Below are the code and all the weights of a small trained network. Each question names an input and a target symbol and asks about switching units off, where a switched-off unit gives its printed mean instead of its output.

import numpy as np


def w(rows, s, z=0):
    codes = np.array(rows[::2]) - 128.0
    scale = np.full(codes.shape[1], s)
    scale[-1] = z or s
    return codes * scale


def norm(h):
    return h / np.sqrt((h * h).mean(-1, keepdims=True) + 1e-5)


def f(y):
    return np.maximum(y, 0)


def softmax(a):
    e = np.exp(a - a.max(-1, keepdims=True))
    return e / e.sum(-1, keepdims=True)


def log_softmax(a):
    a = a - a.max(-1, keepdims=True)
    return a - np.log(np.exp(a).sum(-1, keepdims=True))


def net(x, mask):
    ids = ['δεπτψω'.index(c) for c in x.split()]
    T = len(ids)
    res = E[ids] + P[:T]
    u = 0
    for l in range(3):
        r = norm(res)
        for j in range(2):
            rows = slice(3 * j, 3 * j + 3)
            q, k, v = (r @ M[l][rows].T for M in (Q, K, V))
            z = softmax(np.where(np.tri(T) > 0, q @ k.T / 3**0.5, -1e9)) @ v
            o = O[l][rows]
            res = res + np.where(mask[u + j], z, o[:, -1]) @ o[:, :-1]
        u += 2
        y = f(norm(res) @ A[l][:, :-1].T + A[l][:, -1])
        res = res + np.where(mask[u : u + 4], y, B[l][:, -1]) @ B[l][:, :-1]
        u += 4
    return log_softmax(norm(res)[-1] @ U[:, :-1].T + U[:, -1])


Q, K, V, O, A, B = {}, {}, {}, {}, {}, {}
E = w([
[126,133,59,90,87,137,46,114,42,176],'δ',
[10,5,153,112,124,126,140,189,73,47],'ε',
[170,84,66,168,27,102,135,206,83,164],'π',
[224,81,87,5,56,95,156,111,130,162],'τ',
[201,84,216,141,153,179,57,100,69,224],'ψ',
[124,119,202,131,62,46,171,86,57,129],'ω',
],0.016)
P = w([
[145,109,93,154,51,177,140,74,94,120],'0',
[175,91,117,124,70,182,168,111,60,99],'1',
[167,84,101,124,75,153,179,94,91,145],'2',
[162,100,103,142,105,140,168,104,98,156],'3',
[142,109,110,128,96,136,176,126,112,163],'4',
[108,113,111,146,121,127,134,122,93,174],'5',
[115,145,125,113,96,128,128,147,93,168],'6',
[103,146,124,101,101,111,124,148,106,168],'7',
[103,150,132,81,106,91,119,146,110,169],'8',
[90,141,118,113,122,60,118,164,127,173],'9',
[113,167,143,67,130,65,128,176,127,166],'10',
[93,157,126,84,155,33,113,173,152,183],'11',
[114,157,141,76,170,7,118,209,112,194],'12',
],0.013)
Q[0] = w([
[76,97,107,85,60,99,104,135,58,191],'L0H1',
[116,175,34,134,184,212,84,115,213,50],'L0H1',
[158,57,176,137,109,121,112,193,86,186],'L0H1',
[146,26,176,94,86,128,116,163,51,160],'L0H2',
[106,64,254,69,74,9,180,68,4,156],'L0H2',
[160,87,110,171,169,123,92,94,190,91],'L0H2',
],0.0078)
K[0] = w([
[78,155,254,97,129,125,31,177,197,182],'L0H1',
[124,90,164,200,37,189,90,73,161,32],'L0H1',
[42,211,145,101,135,17,143,197,174,142],'L0H1',
[79,189,161,97,101,52,97,151,155,182],'L0H2',
[132,136,131,69,183,70,105,223,140,184],'L0H2',
[164,159,75,72,97,219,205,108,71,131],'L0H2',
],0.0066)
V[0] = w([
[123,170,4,94,94,122,135,185,81,111],'L0H1',
[120,60,112,27,149,54,152,178,114,215],'L0H1',
[74,125,87,151,79,57,147,3,50,39],'L0H1',
[79,126,100,108,194,160,48,74,75,132],'L0H2',
[139,213,116,6,124,76,114,5,112,137],'L0H2',
[113,133,149,91,157,104,153,30,52,177],'L0H2',
],0.0061)
O[0] = w([
[61,175,83,149,125,142,116,64,198,141,117],'L0H1',
[138,191,61,132,139,82,139,145,99,139,247],'L0H1',
[91,168,106,89,98,158,125,81,119,218,232],'L0H1',
[191,147,75,194,151,82,254,186,210,151,86],'L0H2',
[101,136,149,150,110,180,178,183,140,161,195],'L0H2',
[124,88,79,112,140,157,142,183,91,187,254],'L0H2',
],0.0098,0.0076)
A[0] = w([
[17,191,206,89,69,157,81,102,251,200,91],'L0N1',
[200,67,7,133,161,255,187,148,238,55,8],'L0N2',
[232,195,101,108,104,130,129,70,218,105,243],'L0N3',
[34,72,84,105,88,142,135,173,184,79,129],'L0N4',
],0.0046,0.0014)
B[0] = w([
[254,56,175,208,169,24,138,161,143,114,251],'L0N1',
[222,112,115,233,205,124,169,90,137,170,134],'L0N2',
[174,77,164,159,165,225,20,143,163,219,166],'L0N3',
[123,123,68,30,158,207,75,70,186,155,220],'L0N4',
],0.007,0.0011)
Q[1] = w([
[138,176,223,143,93,153,186,70,201,23],'L1H1',
[64,160,150,108,153,177,65,126,225,141],'L1H1',
[185,77,112,212,193,81,177,72,110,49],'L1H1',
[245,24,126,120,124,177,233,99,207,2],'L1H2',
[68,115,150,223,156,62,87,105,69,242],'L1H2',
[117,147,4,111,136,47,30,131,128,238],'L1H2',
],0.0064)
K[1] = w([
[113,15,113,194,95,253,107,68,166,87],'L1H1',
[49,86,115,111,115,208,85,136,135,158],'L1H1',
[200,60,155,109,123,254,157,129,149,92],'L1H1',
[173,9,151,208,54,200,117,125,87,62],'L1H2',
[128,119,123,26,203,63,106,214,96,90],'L1H2',
[143,145,193,79,141,57,151,155,145,150],'L1H2',
],0.007)
V[1] = w([
[61,171,232,184,174,1,192,97,146,64],'L1H1',
[99,102,139,106,138,155,137,83,95,180],'L1H1',
[130,141,152,141,132,115,120,154,210,150],'L1H1',
[218,102,131,72,64,160,129,107,163,118],'L1H2',
[152,98,93,10,140,118,157,161,193,149],'L1H2',
[201,125,147,103,106,57,114,62,183,102],'L1H2',
],0.0071)
O[1] = w([
[68,43,94,130,142,179,108,128,55,198,3],'L1H1',
[146,69,184,153,174,174,199,119,115,79,252],'L1H1',
[119,125,195,94,55,129,98,142,115,120,24],'L1H1',
[78,174,133,115,135,127,125,155,81,106,153],'L1H2',
[116,254,222,112,159,132,175,94,104,141,154],'L1H2',
[133,170,163,148,90,205,114,213,62,71,53],'L1H2',
],0.0079,0.0077)
A[1] = w([
[201,109,141,119,107,22,101,71,108,192,195],'L1N1',
[77,141,170,140,78,146,150,153,196,129,38],'L1N2',
[226,207,161,171,146,126,26,209,196,131,253],'L1N3',
[184,162,143,1,98,65,53,106,73,194,138],'L1N4',
],0.0062,0.0019)
B[1] = w([
[178,119,116,69,218,137,134,106,124,45,252],'L1N1',
[191,247,122,73,131,81,56,165,107,187,128],'L1N2',
[112,101,196,71,177,117,175,121,175,79,152],'L1N3',
[104,122,69,222,129,140,60,141,94,138,254],'L1N4',
],0.011,0.0097)
Q[2] = w([
[129,115,161,133,13,255,111,98,196,105],'L2H1',
[93,132,101,140,159,209,92,88,152,188],'L2H1',
[111,140,71,113,127,164,65,34,80,211],'L2H1',
[18,142,173,82,84,130,185,169,117,110],'L2H2',
[117,82,134,116,22,235,110,195,158,138],'L2H2',
[108,160,134,220,18,132,139,121,170,81],'L2H2',
],0.0082)
K[2] = w([
[131,113,128,157,76,182,210,35,105,71],'L2H1',
[131,137,75,173,42,141,140,162,32,103],'L2H1',
[99,118,73,59,128,42,157,134,38,162],'L2H1',
[180,167,144,128,118,179,146,98,133,157],'L2H2',
[145,122,137,197,114,199,175,2,93,103],'L2H2',
[167,93,165,100,92,230,149,99,174,65],'L2H2',
],0.0087)
V[2] = w([
[89,139,147,208,134,130,144,133,120,57],'L2H1',
[172,186,158,151,187,96,16,78,96,153],'L2H1',
[136,157,171,167,150,196,167,106,139,153],'L2H1',
[96,97,135,51,159,208,78,106,143,99],'L2H2',
[73,129,125,185,151,160,99,150,147,132],'L2H2',
[2,112,149,90,130,112,179,172,174,149],'L2H2',
],0.0086)
O[2] = w([
[143,119,15,124,228,170,169,78,154,142,43],'L2H1',
[133,50,181,111,62,155,168,172,135,66,205],'L2H1',
[97,70,78,129,148,69,91,242,99,102,121],'L2H1',
[96,205,112,21,193,133,181,203,110,130,68],'L2H2',
[187,126,103,174,154,122,200,65,172,121,18],'L2H2',
[133,150,52,2,129,154,154,102,95,86,2],'L2H2',
],0.0078,0.0072)
A[2] = w([
[192,123,90,119,211,157,200,157,155,158,5],'L2N1',
[117,130,123,91,181,213,2,111,69,167,117],'L2N2',
[93,90,211,174,175,148,185,29,155,227,93],'L2N3',
[171,17,79,57,121,197,136,163,92,236,189],'L2N4',
],0.0051,0.0021)
B[2] = w([
[65,147,92,236,119,148,146,147,68,83,140],'L2N1',
[110,76,147,146,30,66,84,42,111,223,201],'L2N2',
[96,144,93,144,45,120,83,152,205,226,193],'L2N3',
[115,2,99,117,2,216,152,175,59,193,254],'L2N4',
],0.0081,0.0062)
U = w([
[162,114,94,186,128,99,241,108,208,172,40],'δ',
[148,124,75,83,177,136,143,62,105,109,253],'ε',
[134,88,132,151,139,100,1,17,147,48,50],'π',
[83,238,199,127,119,146,75,181,102,126,161],'τ',
[164,42,136,147,163,98,137,208,127,53,51],'ψ',
[105,69,107,153,94,151,86,124,67,181,206],'ω',
],0.0071,0.0011)

Each question gives the input, a string of symbols that net reads in full, and the target symbol t.
The units are the heads (3 rows each of Q, K, V and O) and the neurons (one row each of A and B). Each row of codes is followed by its name. A weight is (code - 128) times the scale printed after its matrix; where a second scale follows, it is the last column's (O, A, B and U).
mask holds one flag per unit, layer by layer, with each layer's heads first. A switched-off unit (its flag False) gives its mean, the last column of its rows in O or B, instead of its output. The means were averaged over made-up inputs and are rounded, as every weight is.
A unit's drop is (log p(t) with every unit on - log p(t) with that unit switched off) / (log p(t) with every unit on - log p(t) with every unit switched off).
The circuit of an input: a set's keep is (log p(t) with only the set's units on - log p(t) with every unit switched off) / (log p(t) with every unit on - log p(t) with every unit switched off). Starting from the 12 units with the biggest drops (on a tie, the unit counted first), units are removed one at a time, each time the one whose removal leaves the highest keep (on an exact tie, the one counted first), for as long as the keep stays at least 0.8.
units of the circuit, in order: the units of the circuit, biggest drop first
most important unit: the unit with the biggest drop
top k neurons in layer l: the k neurons of layer l with the biggest drops, biggest first
drop when u is switched off: that unit's drop, to one decimal
input ψ ψ τ ψ π π, target π: units of the circuit, in order	L0H2; L1H1
input ω ψ ω π ω ω π ω τ ω τ ε ψ, target ε: units of the circuit, in order	L2H2; L1N1
input τ ω τ π ψ τ π ω ω ψ ε ω, target ε: most important unit	L1N1
input ω τ ω, target τ: units of the circuit, in order	L2N4; L2H2; L1H2
input ω ω ψ δ ω δ τ, target δ: units of the circuit, in order	L0H2; L0H1; L1H1
input ω π ω τ ω τ ψ ω ω ω π ε, target π: units of the circuit, in order	L0H2; L2N4
input π τ τ ω ε δ, target ε: units of the circuit, in order	L2H2; L0H2; L1N1
input τ τ τ ω ψ ω, target ψ: units of the circuit, in order	L2H1; L0H1
input ψ ω ω ω ω ε ω ε ω τ δ τ, target τ: units of the circuit, in order	L1H2; L2H1
input τ ω ψ π ω δ ω ε τ ω τ ψ δ, target ψ: units of the circuit, in order	L0H1; L2H1
input τ ω ψ ω ω ψ ψ ε, target ψ: units of the circuit, in order	L0H1; L0H2
input ω ω ψ ω τ δ, target τ: units of the circuit, in order	L1H2; L0H1
input ε ω δ ω, target δ: top 2 neurons in layer 1	L1N4; L1N1
input ψ π π π ψ, target π: top neuron in layer 2	L2N4
input ω ω ω ω τ π, target τ: units of the circuit, in order	L1H2; L0H1; L1H1; L2N4
input ε τ ψ ε, target ψ: units of the circuit, in order	L1H1; L2H1
input ω ω ψ ω ψ π, target ψ: units of the circuit, in order	L0H1; L1N4; L2H1
input ψ π ψ, target π: units of the circuit, in order	L1H1; L0H2
input π ψ ε ω ω π ω ω ε ε τ ε, target τ: top 2 neurons in layer 1	L1N4; L1N1
input ψ ε τ, target ε: most important unit	L1H1
input δ ω ψ ω δ ω ω ω π τ, target π: top 2 neurons in layer 1	L1N4; L1N1
input ω ω δ ψ, target δ: top 2 neurons in layer 1	L1N4; L1N3
input ε ω ω ω ε ω ψ τ, target ψ: top 2 neurons in layer 2	L2N2; L2N3
input ω ψ ε ω ε τ ω ω ψ ε ε, target ε: top 2 neurons in layer 1	L1N1; L1N3
input ε ε ψ ω π τ π δ τ ε, target τ: drop when L0N1 is switched off	0.0
input ω ω ψ ω ω ω ω δ ω τ δ, target τ: drop when L2N4 is switched off	0.5
input π ε ω ω ω ω δ δ τ, target δ: drop when L1H1 is switched off	0.2
input ω ω ε π, target ε: most important unit	L1H1
input ω ω ψ τ δ τ δ ω ω δ ε, target δ: drop when L1H2 is switched off	0.2
